Below is a small trained network, with its code and all its weights. Each question gives an input and a target symbol and asks what happens when units are switched off, that is, made to give their printed mean instead of their output.

import numpy as np


def w(rows, s, z=0):
    codes = np.array(rows[::2]) - 128.0
    scale = np.full(codes.shape[1], s)
    scale[-1] = z or s
    return codes * scale


def f(y):
    return np.maximum(y, 0)


def softmax(a):
    e = np.exp(a - a.max(-1, keepdims=True))
    return e / e.sum(-1, keepdims=True)


def log_softmax(a):
    a = a - a.max(-1, keepdims=True)
    return a - np.log(np.exp(a).sum(-1, keepdims=True))


def net(x, mask):
    ids = ['αεημξσ'.index(c) for c in x.split()]
    T = len(ids)
    res = E[ids] + P[:T]
    r = res
    for j in range(2):
        rows = slice(4 * j, 4 * j + 4)
        q, k, v = (r @ M[0][rows].T for M in (Q, K, V))
        z = softmax(np.where(np.tri(T) > 0, q @ k.T / 4**0.5, -1e9)) @ v
        o = O[0][rows]
        res = res + np.where(mask[j], z, o[:, -1]) @ o[:, :-1]
    y = f(res @ A[0][:, :-1].T + A[0][:, -1])
    res = res + np.where(mask[2:14], y, B[0][:, -1]) @ B[0][:, :-1]
    return log_softmax(res[-1] @ U[:, :-1].T + U[:, -1])


Q, K, V, O, A, B = {}, {}, {}, {}, {}, {}
E = w([
[149,79,128,215,91],'α',
[128,180,178,111,168],'ε',
[142,142,125,182,139],'η',
[205,179,84,91,59],'μ',
[204,123,118,81,222],'ξ',
[149,161,254,144,107],'σ',
],0.0091)
P = w([
[46,131,110,114,165],'0',
[155,2,156,90,103],'1',
[118,117,120,184,174],'2',
[145,188,94,165,127],'3',
[216,24,176,56,130],'4',
[127,139,109,225,181],'5',
[219,215,93,189,125],'6',
[184,13,184,76,114],'7',
],0.0087)
Q[0] = w([
[125,130,143,128,169],'head 1',
[76,64,113,109,155],'head 1',
[144,130,54,85,120],'head 1',
[72,251,97,181,147],'head 1',
[167,145,154,105,93],'head 2',
[163,197,66,150,118],'head 2',
[156,167,117,150,82],'head 2',
[81,121,115,175,140],'head 2',
],0.026)
K[0] = w([
[131,125,135,104,167],'head 1',
[122,59,134,81,133],'head 1',
[159,89,73,163,146],'head 1',
[250,155,154,156,122],'head 1',
[110,130,168,170,114],'head 2',
[196,171,94,167,146],'head 2',
[175,153,156,166,108],'head 2',
[150,118,103,75,137],'head 2',
],0.026)
V[0] = w([
[67,208,241,148,103],'head 1',
[116,189,65,68,107],'head 1',
[88,44,41,228,83],'head 1',
[115,192,78,163,250],'head 1',
[87,173,137,120,38],'head 2',
[125,152,191,141,155],'head 2',
[59,148,139,203,102],'head 2',
[145,83,134,119,112],'head 2',
],0.014)
O[0] = w([
[136,199,223,150,188,159],'head 1',
[142,192,110,32,126,111],'head 1',
[167,112,8,196,159,90],'head 1',
[14,90,104,88,217,253],'head 1',
[89,163,93,145,49,66],'head 2',
[135,104,126,188,137,161],'head 2',
[115,117,165,193,76,122],'head 2',
[162,122,87,107,128,121],'head 2',
],0.013,0.0065)
A[0] = w([
[44,142,68,161,149,160],'neuron 1',
[188,170,187,235,134,131],'neuron 2',
[189,37,126,139,212,88],'neuron 3',
[99,49,102,132,141,154],'neuron 4',
[117,34,144,49,26,74],'neuron 5',
[97,223,38,181,170,138],'neuron 6',
[112,198,166,86,124,120],'neuron 7',
[98,131,128,65,189,155],'neuron 8',
[151,144,49,235,112,132],'neuron 9',
[231,2,137,74,80,115],'neuron 10',
[120,12,140,105,132,119],'neuron 11',
[168,57,106,94,146,255],'neuron 12',
],0.0089,0.0058)
B[0] = w([
[195,141,159,104,193,203],'neuron 1',
[143,60,129,27,130,217],'neuron 2',
[138,72,120,111,23,248],'neuron 3',
[178,155,107,107,72,223],'neuron 4',
[49,135,53,68,104,151],'neuron 5',
[57,198,127,41,141,174],'neuron 6',
[105,87,100,197,96,175],'neuron 7',
[108,119,155,200,73,252],'neuron 8',
[48,94,40,208,167,168],'neuron 9',
[19,166,130,115,213,165],'neuron 10',
[123,154,78,160,73,216],'neuron 11',
[251,203,153,135,206,241],'neuron 12',
],0.014,0.012)
U = w([
[134,75,88,145,172,22],'α',
[104,131,176,191,148,84],'ε',
[151,210,168,110,254,252],'η',
[102,145,97,72,79,37],'μ',
[245,160,162,173,139,181],'ξ',
[138,61,154,80,159,122],'σ',
],0.004,0.0026)

Each question gives the input, a string of symbols that net reads in full, and the target symbol t.
The units are the heads (4 rows each of Q, K, V and O) and the neurons (one row each of A and B). Each row of codes is followed by its name. A weight is (code - 128) times the scale printed after its matrix; where a second scale follows, it is the last column's (O, A, B and U).
mask holds one flag per unit, heads first, then neurons. A switched-off unit (its flag False) gives its mean, the last column of its rows in O or B, instead of its output. The means were averaged over made-up inputs and are rounded, as every weight is.
A unit's drop is (log p(t) with every unit on - log p(t) with that unit switched off) / (log p(t) with every unit on - log p(t) with every unit switched off).
The circuit of an input: a set's keep is (log p(t) with only the set's units on - log p(t) with every unit switched off) / (log p(t) with every unit on - log p(t) with every unit switched off). Starting from the 12 units with the biggest drops (on a tie, the unit counted first), units are removed one at a time, each time the one whose removal leaves the highest keep (on an exact tie, the one counted first), for as long as the keep stays at least 0.8.
circuit, biggest first: the units of the circuit, biggest drop first
unit that matters most: the unit with the biggest drop
top k neurons: the k neurons with the biggest drops, biggest first
drop of u: that unit's drop, to one decimal
input η ε η ξ σ μ, target η: circuit, biggest first => neuron 3; head 2; neuron 11
input ξ σ η ξ ξ, target μ: circuit, biggest first => head 1; neuron 5
input ξ η ξ η ξ, target μ: top 3 neurons => neuron 5; neuron 11; neuron 3
input η α ε η, target η: top neuron => neuron 3
input η ξ ξ α, target α: circuit, biggest first => head 1; neuron 9
input μ σ ε ε, target ε: top 3 neurons => neuron 7; neuron 12; neuron 8
input μ σ η ξ σ σ α ξ, target η: circuit, biggest first => head 1; neuron 10; neuron 12
input ξ α ξ σ μ, target μ: top 2 neurons => neuron 5; neuron 11
input ξ η μ η η η ε, target ε: circuit, biggest first => head 1; neuron 7; neuron 8; neuron 2
input μ ξ ε η ξ, target η: circuit, biggest first => neuron 10; neuron 12
input ξ ξ ε η σ, target μ: top 3 neurons => neuron 5; neuron 11; neuron 1
input ξ σ σ ξ ξ η η η, target μ: top 3 neurons => neuron 5; neuron 11; neuron 4
input ε η η η μ ε, target η: top 3 neurons => neuron 10; neuron 3; neuron 8
input η η ξ η ξ α, target ξ: unit that matters most => neuron 12
input σ η μ η ε α ξ μ, target σ: drop of neuron 2 => 0.9
input σ η η η ξ, target σ: drop of neuron 2 => 1.1
input ξ α μ η ξ ξ ε η, target μ: drop of head 1 => 1.3
